Here is a tiny trained network, its code and every weight. The questions are about switching its units off for an input and a target symbol, where a switched-off unit gives its printed mean instead of its output.

import numpy as np


def w(rows, s, z=0):
    codes = np.array(rows[::2]) - 128.0
    scale = np.full(codes.shape[1], s)
    scale[-1] = z or s
    return codes * scale


def f(y):
    return y / 2 * (1 + np.tanh(0.7978845608 * (y + 0.044715 * y**3)))


def softmax(a):
    e = np.exp(a - a.max(-1, keepdims=True))
    return e / e.sum(-1, keepdims=True)


def log_softmax(a):
    a = a - a.max(-1, keepdims=True)
    return a - np.log(np.exp(a).sum(-1, keepdims=True))


def net(x, mask):
    ids = ['ΓΛΞαβδεζηθπψ'.index(c) for c in x.split()]
    T = len(ids)
    res = E[ids] + P[:T]
    r = res
    for j in range(3):
        rows = slice(4 * j, 4 * j + 4)
        q, k, v = (r @ M[0][rows].T for M in (Q, K, V))
        z = softmax(np.where(np.tri(T) > 0, q @ k.T / 4**0.5, -1e9)) @ v
        o = O[0][rows]
        res = res + np.where(mask[j], z, o[:, -1]) @ o[:, :-1]
    y = f(res @ A[0][:, :-1].T + A[0][:, -1])
    res = res + np.where(mask[3:19], y, B[0][:, -1]) @ B[0][:, :-1]
    return log_softmax(res[-1] @ U[:, :-1].T + U[:, -1])


Q, K, V, O, A, B = {}, {}, {}, {}, {}, {}
E = w([
[139,162,170],'Γ',
[111,40,2],'Λ',
[128,111,98],'Ξ',
[135,117,105],'α',
[138,145,143],'β',
[139,143,141],'δ',
[133,138,132],'ε',
[139,140,139],'ζ',
[134,155,152],'η',
[138,145,139],'θ',
[139,149,148],'π',
[139,150,144],'ψ',
],0.016)
P = w([
[169,214,113],'0',
[128,127,179],'1',
[146,159,61],'2',
[98,98,174],'3',
[131,182,93],'4',
[4,139,136],'5',
[132,180,97],'6',
[94,45,196],'7',
[131,182,116],'8',
[17,118,182],'9',
],0.019)
Q[0] = w([
[120,140,163],'head 0',
[190,109,139],'head 0',
[40,121,103],'head 0',
[150,67,120],'head 0',
[157,119,94],'head 1',
[136,121,131],'head 1',
[217,77,125],'head 1',
[206,210,123],'head 1',
[8,107,135],'head 2',
[165,174,61],'head 2',
[186,110,176],'head 2',
[195,114,129],'head 2',
],0.013)
K[0] = w([
[174,127,108],'head 0',
[113,134,41],'head 0',
[84,124,182],'head 0',
[65,131,92],'head 0',
[102,174,112],'head 1',
[135,136,121],'head 1',
[140,249,24],'head 1',
[232,139,76],'head 1',
[104,60,181],'head 2',
[226,122,102],'head 2',
[109,180,94],'head 2',
[145,152,95],'head 2',
],0.013)
V[0] = w([
[70,75,128],'head 0',
[182,170,72],'head 0',
[154,48,120],'head 0',
[122,91,108],'head 0',
[173,179,177],'head 1',
[171,102,152],'head 1',
[85,137,52],'head 1',
[137,159,216],'head 1',
[149,48,89],'head 2',
[77,210,145],'head 2',
[67,143,125],'head 2',
[134,245,107],'head 2',
],0.011)
O[0] = w([
[63,124,63,111],'head 0',
[164,134,187,154],'head 0',
[124,108,86,50],'head 0',
[75,192,52,105],'head 0',
[183,45,63,51],'head 1',
[170,145,58,57],'head 1',
[119,183,253,251],'head 1',
[101,103,69,32],'head 1',
[164,163,220,154],'head 2',
[168,74,78,146],'head 2',
[107,105,152,168],'head 2',
[150,106,94,162],'head 2',
],0.0067,0.0032)
A[0] = w([
[174,146,151,184],'neuron 0',
[102,144,157,45],'neuron 1',
[70,137,131,150],'neuron 2',
[219,190,86,105],'neuron 3',
[104,72,139,114],'neuron 4',
[101,69,112,182],'neuron 5',
[106,50,24,147],'neuron 6',
[94,159,54,152],'neuron 7',
[101,17,85,36],'neuron 8',
[157,146,179,64],'neuron 9',
[157,108,78,33],'neuron 10',
[157,165,128,39],'neuron 11',
[147,182,177,2],'neuron 12',
[156,133,8,144],'neuron 13',
[77,135,126,146],'neuron 14',
[130,57,117,183],'neuron 15',
],0.016,0.0082)
B[0] = w([
[92,141,137,217],'neuron 0',
[117,153,87,171],'neuron 1',
[163,102,137,255],'neuron 2',
[102,139,83,244],'neuron 3',
[154,168,88,175],'neuron 4',
[208,145,114,214],'neuron 5',
[72,135,150,255],'neuron 6',
[214,110,140,208],'neuron 7',
[6,131,85,191],'neuron 8',
[85,125,91,176],'neuron 9',
[175,125,122,146],'neuron 10',
[153,131,104,135],'neuron 11',
[154,77,96,192],'neuron 12',
[85,154,161,240],'neuron 13',
[158,103,140,232],'neuron 14',
[176,122,107,200],'neuron 15',
],0.012,0.0079)
U = w([
[100,163,82,144],'Γ',
[104,146,226,255],'Λ',
[242,136,172,250],'Ξ',
[246,127,160,168],'α',
[154,62,102,65],'β',
[159,68,109,52],'δ',
[189,46,90,124],'ε',
[166,71,111,58],'ζ',
[133,55,96,28],'η',
[165,64,106,64],'θ',
[143,64,111,23],'π',
[155,68,106,27],'ψ',
],0.012,0.0043)

Each question gives the input, a string of symbols that net reads in full, and the target symbol t.
The units are the heads (4 rows each of Q, K, V and O) and the neurons (one row each of A and B). Each row of codes is followed by its name. A weight is (code - 128) times the scale printed after its matrix; where a second scale follows, it is the last column's (O, A, B and U).
mask holds one flag per unit, heads first, then neurons. A switched-off unit (its flag False) gives its mean, the last column of its rows in O or B, instead of its output. The means were averaged over made-up inputs and are rounded, as every weight is.
A unit's drop is (log p(t) with every unit on - log p(t) with that unit switched off) / (log p(t) with every unit on - log p(t) with every unit switched off).
The circuit of an input: a set's keep is (log p(t) with only the set's units on - log p(t) with every unit switched off) / (log p(t) with every unit on - log p(t) with every unit switched off). Starting from the 12 units with the biggest drops (on a tie, the unit counted first), units are removed one at a time, each time the one whose removal leaves the highest keep (on an exact tie, the one counted first), for as long as the keep stays at least 0.8.
units of the circuit, in order: the units of the circuit, biggest drop first
unit that matters most: the unit with the biggest drop
top k neurons: the k neurons with the biggest drops, biggest first
heads that matter: for each layer, one digit per head in row order, 1 if its drop is at least 0.15 and else 0, layers parted by /
input ζ Λ Λ β η Ξ Λ Γ, target Ξ: top neuron	[neuron 5]
input θ η ψ, target Γ: units of the circuit, in order	[neuron 13; head 2]
input Γ π ε, target Γ: units of the circuit, in order	[neuron 13; head 2; head 1]
input β Λ δ, target Γ: units of the circuit, in order	[neuron 3; neuron 13; head 2]
input η Λ Γ Ξ Λ α Λ, target Ξ: heads that matter	011
input Γ ψ ζ, target Γ: top 3 neurons	[neuron 13; neuron 3; neuron 6]
input Ξ Λ π η Ξ Ξ π θ, target Ξ: units of the circuit, in order	[neuron 8; neuron 6]
input α Ξ π, target Γ: top 2 neurons	[neuron 3; neuron 2]
input Λ Γ Ξ η, target Γ: units of the circuit, in order	[head 1; neuron 8; head 2]
input δ Ξ Γ, target Γ: units of the circuit, in order	[neuron 3; neuron 13; head 2]
input β Λ Ξ Λ α Γ Λ Ξ, target Γ: units of the circuit, in order	[neuron 8; head 2; head 0]
input Λ Ξ Ξ η Λ Γ Λ θ, target Γ: units of the circuit, in order	[neuron 8; head 2; head 1]
input Λ β Γ ε ε Γ Ξ Ξ, target Γ: units of the circuit, in order	[neuron 8; head 2; neuron 4]
input Ξ Λ Λ Λ β δ Ξ Ξ Ξ Λ, target Ξ: unit that matters most	head 2
input ε Λ Γ Ξ Λ η α Ξ Γ η, target α: heads that matter	110
input Ξ ε Λ Λ α Λ β Γ Ξ ε, target Γ: heads that matter	110
input Γ Λ Λ Λ η Γ ψ Ξ Ξ, target Λ: units of the circuit, in order	[neuron 5; head 1]
input α Ξ Λ Ξ ε π, target Ξ: heads that matter	000
input Λ ζ Γ Ξ ψ Λ ζ α, target Λ: heads that matter	010
input Λ π ε ε Ξ η Λ α Ξ Ξ, target α: heads that matter	101
input δ Λ ε ε β Λ ε Λ Λ, target α: unit that matters most	head 0
